Below is a small trained network, with its code and all its weights. Each question gives an input and a target symbol and asks what happens when units are switched off, that is, made to give their printed mean instead of their output.

import numpy as np


def w(rows, s, z=0):
    codes = np.array(rows[::2]) - 128.0
    scale = np.full(codes.shape[1], s)
    scale[-1] = z or s
    return codes * scale


def f(y):
    return np.maximum(y, 0)


def softmax(a):
    e = np.exp(a - a.max(-1, keepdims=True))
    return e / e.sum(-1, keepdims=True)


def log_softmax(a):
    a = a - a.max(-1, keepdims=True)
    return a - np.log(np.exp(a).sum(-1, keepdims=True))


def net(x, mask):
    ids = ['Πασφψω'.index(c) for c in x.split()]
    T = len(ids)
    res = E[ids] + P[:T]
    u = 0
    for l in range(2):
        q, k, v = (res @ M[l].T for M in (Q, K, V))
        z = softmax(np.where(np.tri(T) > 0, q @ k.T / 3**0.5, -1e9)) @ v
        res = res + np.where(mask[u], z, O[l][:, -1]) @ O[l][:, :-1]
        u += 1
        y = f(res @ A[l][:, :-1].T + A[l][:, -1])
        res = res + np.where(mask[u : u + 8], y, B[l][:, -1]) @ B[l][:, :-1]
        u += 8
    return log_softmax(res[-1] @ U[:, :-1].T + U[:, -1])


Q, K, V, O, A, B = {}, {}, {}, {}, {}, {}
E = w([
[107,102,195],'Π',
[177,116,83],'α',
[140,137,91],'σ',
[250,156,220],'φ',
[117,153,149],'ψ',
[139,186,249],'ω',
],0.021)
P = w([
[130,254,156],'0',
[113,153,117],'1',
[118,131,114],'2',
[122,111,118],'3',
[135,96,125],'4',
[141,87,131],'5',
[149,89,132],'6',
[152,91,132],'7',
[148,103,129],'8',
],0.01)
Q[0] = w([
[66,136,250],'0.h0',
[83,48,74],'0.h0',
[156,125,75],'0.h0',
],0.012)
K[0] = w([
[119,6,144],'0.h0',
[144,125,129],'0.h0',
[143,138,44],'0.h0',
],0.013)
V[0] = w([
[114,39,120],'0.h0',
[23,254,93],'0.h0',
[36,114,162],'0.h0',
],0.0077)
O[0] = w([
[46,95,31,2],'0.h0',
[116,217,176,28],'0.h0',
[51,2,85,250],'0.h0',
],0.0061,0.0017)
A[0] = w([
[197,166,188,139],'0.n0',
[52,135,95,246],'0.n1',
[132,120,173,248],'0.n2',
[175,90,23,143],'0.n3',
[136,166,214,2],'0.n4',
[195,45,246,122],'0.n5',
[169,143,138,108],'0.n6',
[96,162,127,160],'0.n7',
],0.011,0.0043)
B[0] = w([
[173,120,112,218],'0.n0',
[126,46,178,151],'0.n1',
[182,193,80,202],'0.n2',
[11,183,145,140],'0.n3',
[108,122,197,181],'0.n4',
[90,101,156,253],'0.n5',
[165,87,108,158],'0.n6',
[126,194,135,139],'0.n7',
],0.011,0.014)
Q[1] = w([
[216,135,129],'1.h0',
[88,92,134],'1.h0',
[175,124,3],'1.h0',
],0.013)
K[1] = w([
[159,120,134],'1.h0',
[129,124,148],'1.h0',
[142,253,123],'1.h0',
],0.025)
V[1] = w([
[255,13,168],'1.h0',
[158,105,225],'1.h0',
[234,171,26],'1.h0',
],0.0093)
O[1] = w([
[160,83,255,249],'1.h0',
[97,88,44,235],'1.h0',
[202,138,118,79],'1.h0',
],0.011,0.02)
A[1] = w([
[107,171,85,168],'1.n0',
[138,160,144,71],'1.n1',
[67,181,187,162],'1.n2',
[104,164,193,109],'1.n3',
[83,157,57,179],'1.n4',
[133,11,12,117],'1.n5',
[3,110,79,170],'1.n6',
[137,83,161,2],'1.n7',
],0.013,0.0086)
B[1] = w([
[2,114,159,145],'1.n0',
[141,85,147,134],'1.n1',
[118,186,112,199],'1.n2',
[143,151,69,198],'1.n3',
[94,60,170,152],'1.n4',
[115,223,80,176],'1.n5',
[139,65,60,249],'1.n6',
[61,213,100,237],'1.n7',
],0.01,0.02)
U = w([
[116,52,142,142],'Π',
[206,76,124,211],'α',
[179,165,112,140],'σ',
[138,68,212,141],'φ',
[75,255,156,73],'ψ',
[158,161,93,3],'ω',
],0.0099,0.0056)

Each question gives the input, a string of symbols that net reads in full, and the target symbol t.
The units are the heads (3 rows each of Q, K, V and O) and the neurons (one row each of A and B). Each row of codes is followed by its name. A weight is (code - 128) times the scale printed after its matrix; where a second scale follows, it is the last column's (O, A, B and U).
mask holds one flag per unit, layer by layer, with each layer's heads first. A switched-off unit (its flag False) gives its mean, the last column of its rows in O or B, instead of its output. The means were averaged over made-up inputs and are rounded, as every weight is.
A unit's drop is (log p(t) with every unit on - log p(t) with that unit switched off) / (log p(t) with every unit on - log p(t) with every unit switched off).
The circuit of an input: a set's keep is (log p(t) with only the set's units on - log p(t) with every unit switched off) / (log p(t) with every unit on - log p(t) with every unit switched off). Starting from the 12 units with the biggest drops (on a tie, the unit counted first), units are removed one at a time, each time the one whose removal leaves the highest keep (on an exact tie, the one counted first), for as long as the keep stays at least 0.8.
circuit, biggest first: the units of the circuit, biggest drop first
most important unit: the unit with the biggest drop
top k neurons: the k neurons with the biggest drops, biggest first
top k neurons in layer l: the k neurons of layer l with the biggest drops, biggest first
drop when u is switched off: that unit's drop, to one decimal
input ψ Π α, target ψ: top 3 neurons	(1.n5; 0.n4; 1.n6)
input ψ ψ α ω α ψ ψ, target α: most important unit	1.n7
input α Π Π φ φ φ α α ψ, target α: top 2 neurons in layer 0	(0.n4; 0.n5)
input σ α σ, target σ: circuit, biggest first	(1.h0; 0.n5)
input σ φ ψ ψ ω ψ ψ σ, target σ: top 3 neurons	(0.n5; 0.n4; 1.n7)
input ω ω Π ω φ φ α, target ω: circuit, biggest first	(1.n5; 0.n4; 1.h0; 1.n6)
input α ω Π Π Π Π ψ ψ σ, target α: top 2 neurons	(0.n5; 1.n7)
input Π Π σ α φ ω ψ, target φ: circuit, biggest first	(0.n5; 0.n0; 0.n6; 1.h0)
input ω ψ α, target ω: circuit, biggest first	(1.n5; 1.h0; 0.n4; 1.n6)
input α Π Π ω Π Π σ, target α: circuit, biggest first	(1.h0; 1.n7; 0.n5)
input α ω φ Π ω σ α, target α: circuit, biggest first	(1.h0; 0.n5; 1.n7)
input φ ψ ω α ω α, target φ: top 2 neurons	(0.n0; 0.n2)
input φ Π ψ φ Π σ α, target φ: top 4 neurons	(0.n0; 0.n6; 0.n3; 1.n6)
input σ ω φ ψ Π α, target σ: top 2 neurons	(0.n4; 0.n5)
input φ ω σ, target φ: most important unit	0.h0
input ψ ψ α ψ Π α φ σ, target ψ: top 4 neurons	(1.n5; 0.n5; 0.n4; 1.n0)
input α φ ψ, target φ: top 3 neurons in layer 1	(1.n5; 1.n6; 1.n2)
input ψ Π Π φ ω Π σ, target ψ: drop when 1.n1 is switched off	0.0
input ψ α σ φ σ φ φ φ, target φ: drop when 1.h0 is switched off	0.3
input Π φ φ, target φ: drop when 1.n5 is switched off	0.2
input σ Π α, target σ: top neuron	(1.n6)
input ω φ ψ Π α α σ, target ω: top 4 neurons	(1.n5; 0.n4; 0.n5; 0.n0)
input α Π φ φ ψ α, target α: drop when 0.n4 is switched off	0.2
